0 -20.7	8.5	-1.9	-5.5	-0.6	-10.1	-18.8	7.9	-2.3	-8.0	-1.3	17.7	0.5	8.0	-10.7	16.9	1.5	8.5	21.6	-3.9	0.7	-5.4	6.3	17.8	2.5	69.0	-32.2	0.2	-15.2	6.2	7.4	11.7	-15.4	18.0	18.2	13.6
1 -22.4	7.7	-3.4	5.8	-11.5	-6.6	-6.2	-1.8	3.4	-1.8	0.4	29.1	21.1	4.0	9.2	20.0	-13.4	-17.8	28.2	-4.5	-9.5	10.3	5.2	5.4	9.2	56.4	-34.1	6.6	-22.6	0.7	9.6	17.5	4.3	21.1	-27.3	30.5
2 -3.3	1.0	2.4	-6.9	-4.9	0.2	-2.4	6.4	1.9	-0.5	-4.5	15.5	6.2	5.6	9.6	11.2	-12.8	-0.4	17.0	-0.3	0.6	10.6	-8.5	1.7	5.4	34.9	-15.6	-1.3	-30.9	-3.9	9.3	22.1	-0.5	27.0	1.1	29.8
3 -33.4	6.9	11.3	7.0	-23.8	-2.6	7.0	9.2	2.0	5.8	8.5	24.2	10.4	-8.7	-13.8	3.8	-3.4	-29.5	1.9	-5.8	-11.5	-18.5	2.4	3.2	15.6	42.2	-7.5	3.3	27.0	-12.8	-60.9	1.3	-1.6	-13.5	-45.0	-4.2
4 -14.1	6.3	-0.4	-2.8	-12.7	0.9	1.9	11.3	-6.5	3.1	1.7	34.6	8.8	9.1	13.1	16.7	-10.4	0.7	17.4	-6.5	-5.7	5.6	1.7	2.2	-1.4	40.9	-17.0	8.3	-18.2	2.2	-4.8	27.3	6.6	25.9	9.2	22.4 -> 2 1 0
5 -0.4	19.2	-8.8	1.3	13.6	-6.5	-16.6	-30.1	-5.7	5.6	6.1	53.0	33.6	4.7	-13.8	29.7	-24.3	0.1	21.5	5.7	-15.7	26.0	-2.7	-19.0	3.2	-8.8	2.1	16.6	-18.2	-4.7	-6.7	42.0	9.8	-9.4	31.4	17.4 -> 4 2 1
6 -5.6	7.7	-5.3	1.2	-12.1	-4.2	-9.4	7.0	-1.7	-0.1	-0.1	20.3	13.8	9.4	8.8	29.2	-7.3	-6.9	7.0	-9.4	-5.4	2.7	-9.8	0.5	1.0	46.2	-26.5	10.1	-32.2	-0.9	13.6	9.1	-5.0	27.6	-29.1	44.8 -> 1 2 4
7 -14.6	-7.6	-5.7	3.0	-20.5	-0.5	1.6	-0.9	-9.4	3.6	5.5	41.4	11.1	12.9	12.1	20.9	-17.3	-12.1	31.4	-10.0	-8.9	-6.5	4.3	12.3	3.4	61.3	-24.7	11.4	-13.3	-9.9	-6.4	12.7	8.7	9.3	7.4	19.3 -> 4 1 2
8 -18.6	14.2	-2.0	5.8	-28.5	-1.2	-13.7	-0.1	4.2	-2.8	2.7	41.4	44.2	-7.5	-21.0	37.2	-17.1	-28.1	20.3	-11.5	-10.4	-0.1	-2.5	-17.9	10.8	59.0	-2.4	10.7	-4.2	-10.2	-52.7	36.6	-2.9	-11.1	-32.1	20.3 -> 3 1 7
9 -26.1	20.0	0.9	7.1	-13.4	1.8	-20.6	-14.2	-2.8	-8.2	8.5	34.9	52.7	-1.0	-36.4	15.4	-3.5	-27.6	10.9	13.7	-8.0	-3.2	2.9	-11.4	2.5	51.6	-17.6	7.3	21.8	2.7	-50.9	17.7	-3.8	-21.5	-31.2	16.9 -> 8 3 1
10 -14.9	23.6	-10.2	3.6	-20.2	-3.7	-17.7	20.8	0.4	-17.7	-4.6	11.6	43.8	-15.1	-32.0	9.1	-0.1	-25.6	9.5	5.3	-0.2	-10.0	-12.0	-19.9	10.8	78.9	-26.3	-7.7	8.6	-5.2	-32.3	16.0	-14.7	10.5	-16.6	27.9 -> 9 8 1
11 -26.7	18.6	-8.0	-13.1	-30.2	-3.6	16.2	1.2	2.3	-16.6	3.9	28.9	24.7	3.5	-24.7	13.9	3.4	-40.0	9.6	6.7	-8.8	-10.5	-18.7	-1.9	5.0	53.5	-12.6	3.1	24.0	1.7	-71.3	17.9	-12.6	-4.9	-20.7	10.1 -> 3 9 8
12 1.0	14.0	0.7	-1.9	7.8	-5.1	-26.0	-17.4	-3.9	-9.2	-1.0	17.2	8.7	14.7	-29.1	15.3	0.4	3.8	18.7	1.6	-4.0	5.3	-7.3	7.7	0.0	30.4	-9.1	-4.9	-23.4	9.5	15.1	11.6	-3.2	-2.7	42.3	17.5 -> 0 2 4
13 -11.5	-6.2	-2.6	4.8	9.1	-1.5	-14.7	-45.0	-4.7	12.6	-2.0	22.3	14.9	15.9	-11.8	25.5	-0.2	1.9	18.8	2.9	5.9	12.8	-6.7	9.1	-9.0	8.3	-15.8	6.2	-20.9	-3.7	10.6	2.0	4.5	-13.7	-2.2	22.3 -> 12 2 5
14 -9.8	-10.2	9.6	-7.5	1.3	-6.1	-1.1	1.6	3.6	-1.1	-3.6	24.3	4.9	8.3	9.9	9.9	-16.9	-1.9	19.2	-3.1	-1.5	-10.0	0.5	3.1	7.2	50.0	-26.1	10.6	-20.0	-4.9	5.1	5.8	1.7	25.8	1.3	21.1 -> 2 4 7
15 -8.5	-5.3	3.5	-13.3	-10.9	3.1	7.6	-5.2	-5.5	14.0	0.6	33.9	-7.4	19.4	-0.4	22.0	-10.4	-9.8	29.2	-4.6	-6.9	-11.9	-0.5	8.3	4.2	36.5	-7.7	15.4	-7.3	2.4	-18.1	16.0	1.7	6.0	23.0	-1.8 -> 7 4 14
16 -3.4	6.7	-10.6	1.6	1.7	1.8	-16.5	-4.1	-17.4	3.3	-1.9	36.3	-4.5	10.4	-14.7	15.1	-14.5	-0.7	20.1	5.4	-10.9	5.2	-13.4	-4.1	6.9	23.0	-10.3	12.5	-7.7	6.2	-3.9	19.4	-4.3	1.8	51.4	-8.4 -> 12 15 4
17 -10.7	3.3	4.8	4.2	-12.1	4.8	-14.0	-7.9	1.4	-2.2	2.2	14.6	33.2	-11.9	-24.3	1.0	2.6	-24.7	6.6	0.6	7.3	-2.3	-5.3	-5.7	22.0	23.4	-11.7	-1.7	33.9	-10.2	-40.8	-4.0	-2.1	-21.1	-28.0	-5.6 -> 3 9 11
18 1.2	-5.4	0.1	-15.7	-1.1	-5.2	-15.1	-8.2	-10.9	-0.3	-1.2	10.4	-2.8	14.3	-16.0	8.8	-0.6	0.1	27.0	2.0	5.4	2.0	4.8	12.9	4.4	49.0	-35.3	12.2	-10.5	-2.8	23.7	8.6	-2.4	19.0	26.0	15.0 -> 0 14 12
19 -10.6	-12.4	9.6	2.6	-0.6	3.4	-3.5	-29.8	-1.4	16.7	-5.2	27.7	-11.7	21.8	2.8	23.5	-3.2	2.3	30.7	1.3	-3.5	-10.0	4.1	20.1	2.9	18.1	-15.8	13.2	-4.3	-2.9	-14.0	12.1	7.2	-16.4	22.6	-8.2 -> 15 13 16
20 -15.2	-8.5	6.5	-0.2	-1.3	-5.9	2.7	-44.0	2.4	10.6	-0.9	11.9	-5.4	19.6	-0.7	11.6	-5.5	3.3	16.4	-1.0	14.7	-4.6	2.1	10.4	-0.1	0.8	1.8	16.9	-0.7	-3.8	2.2	2.0	9.5	-11.5	-3.9	14.2 -> 13 19 15
21 -20.4	0.9	2.5	-3.4	-28.9	-1.2	10.1	-0.2	11.6	3.0	-3.1	14.6	10.3	10.3	6.2	15.2	-3.3	-10.0	7.6	-3.8	3.1	-8.0	3.5	5.7	0.3	49.4	-26.6	4.5	-10.6	-1.8	-18.4	7.5	-4.3	22.0	-34.6	37.7 -> 6 1 14
22 -20.8	24.1	-11.4	1.7	-27.3	-1.0	4.2	-11.8	3.4	-12.5	-3.4	21.0	47.4	-3.8	-57.9	-3.7	-0.7	-27.4	-2.3	7.1	-5.3	-15.4	-0.9	-11.4	4.1	48.0	-15.6	-11.9	23.5	-6.0	-53.0	17.6	-18.7	-26.6	-65.0	16.0 -> 9 11 17
23 -8.3	-5.7	-1.8	-4.7	-9.4	0.8	-9.6	-4.3	-3.2	3.9	4.4	18.5	1.1	15.1	8.9	12.2	-4.6	7.7	12.8	-0.2	6.2	5.7	4.4	12.4	-0.7	37.5	-25.3	12.3	-6.7	5.2	5.8	8.2	-4.0	14.9	17.8	4.7 -> 18 14 4
24 -12.1	11.8	-4.0	-12.0	-23.1	3.9	7.6	15.5	6.5	-13.1	-2.0	-5.8	-20.6	15.7	-21.0	-7.0	16.6	-11.6	12.8	5.5	-0.4	-18.7	4.6	12.9	-0.5	57.8	-31.7	-16.9	1.8	8.9	-6.9	-7.9	-9.6	15.8	1.9	36.2 -> 0 21 18
25 2.3	5.3	-14.1	-2.4	3.8	-3.4	-18.6	-32.3	-8.4	-0.4	2.9	20.8	0.2	17.8	-46.0	15.1	-2.3	0.6	21.7	7.1	4.4	7.4	-5.8	6.8	-3.1	16.4	-4.6	-1.3	-10.2	6.1	12.0	19.2	-12.3	-10.7	59.6	14.9 -> 12 16 18
26 -13.0	9.9	-5.4	-9.0	-12.0	-6.5	-1.2	3.6	-0.2	-1.7	-2.7	38.7	11.1	12.8	-6.6	32.4	-16.4	-7.2	30.0	0.0	-7.5	10.5	-8.0	-15.2	2.1	36.5	-24.5	8.2	-32.6	-4.2	-13.2	41.8	-6.1	15.8	14.3	40.1 -> 4 2 7
27 -7.2	3.9	-7.7	-0.2	3.6	5.1	-19.8	-12.4	-9.4	-2.1	-1.9	8.6	4.7	11.4	-0.8	11.3	0.0	11.1	24.8	-4.4	-0.4	0.1	2.0	14.2	-2.8	36.7	-29.0	3.7	-10.0	-3.0	34.2	7.1	-4.8	20.0	23.8	23.5 -> 18 23 0
28 -27.3	-8.8	24.8	6.6	-24.5	-0.6	0.3	-5.8	-3.3	6.5	-0.5	34.6	30.2	-5.4	3.5	1.7	0.6	-24.4	10.2	-1.1	-1.8	-24.4	9.8	12.9	9.8	47.6	-14.3	10.4	36.2	-12.4	-56.1	-12.8	5.6	-26.5	-78.2	-26.3 -> 3 17 9
29 -16.9	13.4	-12.5	-10.9	-27.4	8.4	10.9	20.4	15.8	-23.2	2.3	-6.3	12.4	-8.6	-29.9	-10.7	9.3	-25.2	4.1	-4.4	-0.9	-28.3	-5.6	0.7	4.4	61.8	-19.5	-9.3	22.5	-1.7	-53.2	-2.3	-11.3	3.5	-11.5	26.7 -> 11 10 24
30 -3.2	13.1	-22.9	-6.0	0.2	0.2	0.8	-19.5	-4.7	-10.5	3.0	41.2	13.4	13.8	-40.3	21.8	-20.2	-7.2	8.9	5.6	-1.6	10.5	-16.1	-18.1	7.6	-8.0	12.6	-1.4	-2.2	-1.4	-30.7	41.3	-8.4	-15.9	39.1	25.1 -> 5 25 16
31 4.0	4.6	-16.4	-8.0	13.4	-5.9	-25.4	1.5	-12.2	9.6	-0.7	23.1	8.4	4.1	-7.2	10.1	0.2	12.1	20.8	-6.7	1.6	13.8	-6.7	6.5	-2.1	42.4	-23.1	1.6	-28.4	4.5	35.8	14.1	-12.5	18.5	14.9	27.7 -> 27 18 2
32 3.2	15.7	-6.0	-4.2	-2.6	-4.1	-8.8	-10.7	-9.3	-4.0	-1.7	10.8	-1.1	13.2	-26.1	14.2	0.2	1.6	21.3	5.4	9.4	7.2	0.9	3.3	-3.8	43.7	-29.1	0.8	-13.9	-4.1	8.0	6.9	-6.7	14.2	37.5	33.2 -> 18 12 27
33 -6.9	10.8	-10.9	-5.3	-7.6	-2.8	-1.8	-34.9	-5.4	-1.4	0.9	22.8	9.0	14.1	-23.2	10.1	-14.6	-7.5	12.1	7.1	-2.3	-3.7	-2.4	5.1	11.3	4.9	6.9	-4.2	6.4	2.2	-29.2	18.3	-0.1	-22.4	43.2	-10.4 -> 30 16 25
34 -8.8	-18.9	7.0	1.4	-12.3	-5.6	-5.8	21.2	-3.0	7.6	3.9	15.5	-8.7	0.3	11.1	8.8	0.6	-2.1	24.3	-10.2	8.2	-11.4	7.1	15.4	4.9	63.2	-28.1	12.9	1.8	-0.8	-16.5	10.8	5.6	21.4	8.8	-19.6 -> 23 14 15
35 -18.2	-1.8	0.7	-7.8	-16.2	1.0	-4.0	13.1	0.3	6.5	-0.2	13.4	10.7	-7.1	8.0	15.8	-4.4	-19.5	11.3	0.9	-11.5	-1.9	-4.8	-9.4	-1.1	45.3	-27.4	5.8	-10.4	-7.8	-11.2	13.3	0.6	18.8	-24.1	17.4 -> 21 1 14
36 -2.0	-2.2	-8.8	6.0	8.3	0.9	-0.5	-24.0	-2.8	13.2	7.4	18.9	3.5	6.3	-12.1	14.0	-6.2	0.1	8.1	15.8	-2.2	3.7	-2.6	-4.8	5.6	-10.6	12.0	8.0	-11.3	7.0	-20.3	23.1	3.2	-14.0	35.9	2.1 -> 33 16 30
37 -8.9	13.2	1.0	8.6	-11.1	0.9	-21.6	-2.0	1.0	-11.8	1.0	13.1	49.6	-10.8	-34.2	3.6	-0.8	-22.9	10.8	9.0	2.0	0.8	-4.0	-0.1	6.6	36.4	-9.1	-1.0	19.7	-1.9	-40.8	8.6	-4.1	-17.7	-43.7	2.6 -> 17 9 22
38 -18.0	-5.7	-10.3	1.6	-16.7	1.5	-27.9	13.3	2.7	-0.9	-8.6	34.0	23.3	-16.0	14.8	7.8	-7.6	-16.1	21.9	4.0	-5.5	1.2	-4.5	-4.7	0.7	63.4	-22.3	9.6	-1.6	-3.3	-20.4	8.7	-0.1	10.6	-41.9	-3.2 -> 35 1 21
39 -10.5	-3.6	24.0	11.0	-10.7	-6.1	-36.1	-7.9	-6.6	22.2	-5.7	66.1	47.7	-6.2	16.3	32.9	-42.5	-24.5	31.8	-3.7	-16.7	20.2	5.7	-15.1	12.7	45.7	-13.6	22.3	7.5	-19.5	-29.3	31.3	14.4	-8.9	-68.6	-20.5 -> 38 8 28
40 -17.6	4.1	-0.5	3.6	-6.2	-5.3	-9.6	-43.9	-10.0	7.8	2.9	25.5	9.5	16.0	-35.9	25.2	4.5	-7.2	21.9	1.1	-4.7	-6.9	-0.4	18.8	6.6	22.6	-19.4	10.4	0.7	-5.5	-9.1	7.6	0.3	-12.9	-1.3	17.1 -> 13 20 19
41 -25.0	8.3	-4.2	-1.0	-22.9	-5.7	-13.3	-10.5	4.4	2.4	10.8	20.5	49.5	-15.3	-32.1	19.2	-1.3	-17.6	11.0	7.2	-1.7	-6.7	2.0	-12.1	13.6	50.1	-15.3	12.9	16.5	-7.7	-35.0	-1.8	-0.7	-16.9	-67.8	11.4 -> 37 9 22
42 -2.9	-11.3	3.0	3.0	6.5	0.4	-9.1	-10.5	-18.2	3.5	6.0	17.3	-14.7	10.0	5.5	14.8	-1.2	5.5	17.0	-3.5	6.8	-3.3	2.6	22.4	3.3	21.6	-7.1	6.5	-14.0	5.7	4.3	12.1	-6.7	11.2	43.7	-12.3 -> 23 16 19
43 -9.0	8.9	4.5	-6.0	-8.8	-2.5	-12.3	11.2	-4.6	7.6	2.2	24.8	-0.1	8.3	-3.9	15.6	-5.1	2.5	21.6	-0.7	-4.5	9.7	0.1	16.1	7.5	58.3	-22.9	11.9	-15.0	2.2	3.5	19.6	-6.4	26.2	10.0	5.0 -> 0 23 4
44 -7.3	0.8	3.1	-3.9	-3.8	-1.3	-17.7	-28.6	-11.3	11.1	-1.9	17.0	6.1	11.6	-10.3	11.5	-4.1	6.5	30.4	5.6	-0.9	9.4	1.0	13.0	3.4	28.1	-23.0	-6.8	-19.8	4.7	19.6	6.8	-5.9	5.4	25.1	21.1 -> 27 12 18
45 -13.3	-10.4	2.9	-5.8	-10.2	1.3	13.5	0.0	-8.5	1.3	-1.6	12.2	9.1	4.6	6.9	6.2	-2.7	-12.8	9.0	-2.4	0.2	-16.1	5.7	19.2	6.6	62.8	-35.0	1.6	4.9	9.0	-20.4	8.5	-7.9	12.3	-12.4	21.0 -> 21 35 14
46 -11.6	14.1	13.3	6.0	-15.9	0.4	-22.2	-21.5	-11.4	1.1	4.6	32.3	51.7	-4.3	-18.1	15.4	-10.7	-21.8	11.9	12.5	1.6	12.3	-5.5	3.1	14.7	19.6	-4.8	14.0	13.2	-7.8	-25.3	9.4	-1.3	-33.4	-40.2	-9.0 -> 37 17 9
47 -18.8	5.4	-7.7	-5.5	-19.0	2.0	9.7	12.8	-10.8	8.3	4.7	32.4	11.5	9.7	-13.8	18.6	-18.5	-22.7	43.0	-3.6	-9.3	2.3	-14.2	7.5	11.4	65.5	-25.0	12.0	-17.2	-0.5	-39.8	46.2	-3.6	7.4	17.4	26.2 -> 26 7 4
48 -8.5	-11.4	6.4	-1.9	6.5	-10.2	-2.4	-26.9	-4.8	11.3	1.4	5.0	-13.5	21.7	-2.9	8.6	3.0	3.6	13.1	-1.7	2.0	1.7	1.4	14.7	-0.2	3.0	-3.4	8.6	1.2	2.2	8.3	-4.8	6.5	-8.6	19.9	-13.7 -> 20 19 42
49 -6.0	-7.2	10.3	4.5	-12.8	3.5	-3.1	12.6	1.5	12.4	-6.3	29.2	6.7	-0.5	22.7	21.8	-14.1	-7.9	20.8	-12.3	-21.0	-1.3	2.0	-4.4	6.3	38.9	-26.2	18.5	-13.1	-6.2	0.8	25.6	-0.6	19.7	-19.4	13.1 -> 35 4 14
50 3.8	15.7	-11.1	3.4	-0.7	-4.8	-10.0	-23.1	-0.8	5.3	3.7	43.0	27.8	12.3	-20.3	26.1	-20.1	4.4	17.0	12.3	-10.5	19.9	-5.9	-21.7	1.0	-2.0	4.8	8.5	-23.3	-1.1	2.1	34.3	-9.9	-7.6	41.9	21.8 -> 5 30 36
51 -12.6	12.6	-12.8	-7.1	-2.0	-1.6	-2.9	-10.4	-7.1	0.3	1.6	35.8	-14.2	16.0	-13.6	21.0	-10.6	-4.5	27.2	2.7	-4.6	-6.4	-15.1	8.6	7.5	37.0	-14.1	0.0	-15.4	-8.0	-8.2	17.8	-12.5	8.1	50.0	23.3 -> 16 32 15
52 -30.1	29.7	-17.0	1.6	-24.2	-0.1	-19.5	-6.2	4.2	-5.5	3.3	59.5	63.3	-11.2	-30.7	32.3	-14.6	-31.8	30.7	-2.8	-18.2	17.0	-7.8	-31.4	19.3	57.9	-12.4	7.6	-10.3	-4.9	-61.4	50.9	-9.6	-8.2	-13.7	49.5 -> 8 9 10
53 -2.4	-19.0	11.4	-6.1	14.4	-2.9	-1.9	-27.9	-4.0	7.6	0.0	30.2	-8.2	15.2	21.3	18.1	-19.4	7.5	19.7	1.2	0.1	0.4	10.5	22.8	-6.6	8.1	-15.7	10.4	-4.0	-1.4	2.8	14.3	8.6	-3.9	16.1	-4.4 -> 19 48 42
54 -15.7	-15.9	16.3	0.1	-3.8	-5.3	-6.9	19.3	1.1	10.4	-5.9	9.4	-13.6	3.6	28.5	-1.5	0.1	-13.0	2.1	-15.3	5.5	-12.8	12.3	13.0	10.2	46.8	-27.6	15.8	9.0	-0.5	-5.7	-8.9	3.8	16.7	-37.4	-10.6 -> 34 45 35
55 2.8	19.7	-31.6	-3.3	-9.4	2.3	-10.4	-0.1	-6.0	-4.2	11.3	43.5	15.2	8.0	-16.1	32.3	-31.5	-14.2	27.8	7.5	-15.8	15.2	-19.0	-25.9	0.4	23.7	3.7	5.1	-36.8	-8.0	-2.2	51.7	-6.1	20.9	67.5	35.7 -> 50 26 51
56 -2.8	-3.5	-3.3	-7.8	8.1	2.0	-9.6	-20.9	-7.4	6.3	0.1	22.7	-11.4	15.8	-8.0	14.3	-5.3	2.7	22.5	3.9	-2.6	1.5	-2.5	5.9	8.7	4.1	-9.9	18.2	-12.4	3.0	6.2	11.7	3.9	-0.7	39.0	2.8 -> 42 16 48
57 -11.7	-4.7	-6.3	-3.3	-8.8	-7.3	-12.5	-38.4	-2.3	5.3	0.3	27.2	11.3	25.8	-36.5	17.9	-11.7	4.1	14.8	3.9	-1.4	1.9	-8.2	0.1	4.2	14.0	-20.1	7.8	-14.1	-11.1	6.1	22.1	-0.6	-9.8	15.6	29.6 -> 40 13 44
58 -15.7	7.6	-9.9	-6.2	-16.5	-3.5	7.1	3.7	0.3	1.7	-3.6	-4.5	-11.0	10.3	-16.2	5.7	8.8	-7.1	17.3	1.2	-6.5	-3.5	1.4	12.0	3.6	45.4	-24.8	-12.7	-18.8	2.5	4.7	-7.2	-17.3	25.8	24.8	35.7 -> 24 32 0
59 -6.5	3.8	-7.2	-4.8	-12.8	8.0	-14.4	22.8	1.5	-0.3	6.5	14.8	12.0	-2.5	-5.4	-0.4	-8.8	-7.6	18.9	-5.6	-3.8	-8.6	-5.5	10.4	-1.1	68.0	-30.1	0.0	-5.9	-5.5	-3.5	9.4	-12.0	29.8	16.5	18.0 -> 43 0 14
60 -11.4	9.5	7.4	2.4	-17.6	-3.3	-8.6	5.5	4.5	-6.0	-1.3	13.6	34.8	-18.2	-26.2	2.1	4.2	-25.3	7.5	0.2	0.2	-4.0	-8.1	-4.4	14.7	58.8	-23.2	0.8	16.7	-2.0	-41.5	11.0	0.1	-19.0	-44.6	8.9 -> 37 41 17
61 -9.0	1.3	6.7	-9.0	1.9	3.6	-2.0	-27.4	-12.2	20.7	-9.1	22.5	8.4	14.7	5.5	20.7	-10.1	10.6	18.7	0.8	-4.2	5.9	0.4	3.8	-3.9	2.3	-10.6	10.4	-13.0	-6.1	19.7	20.3	11.7	-7.4	29.6	5.7 -> 56 53 44
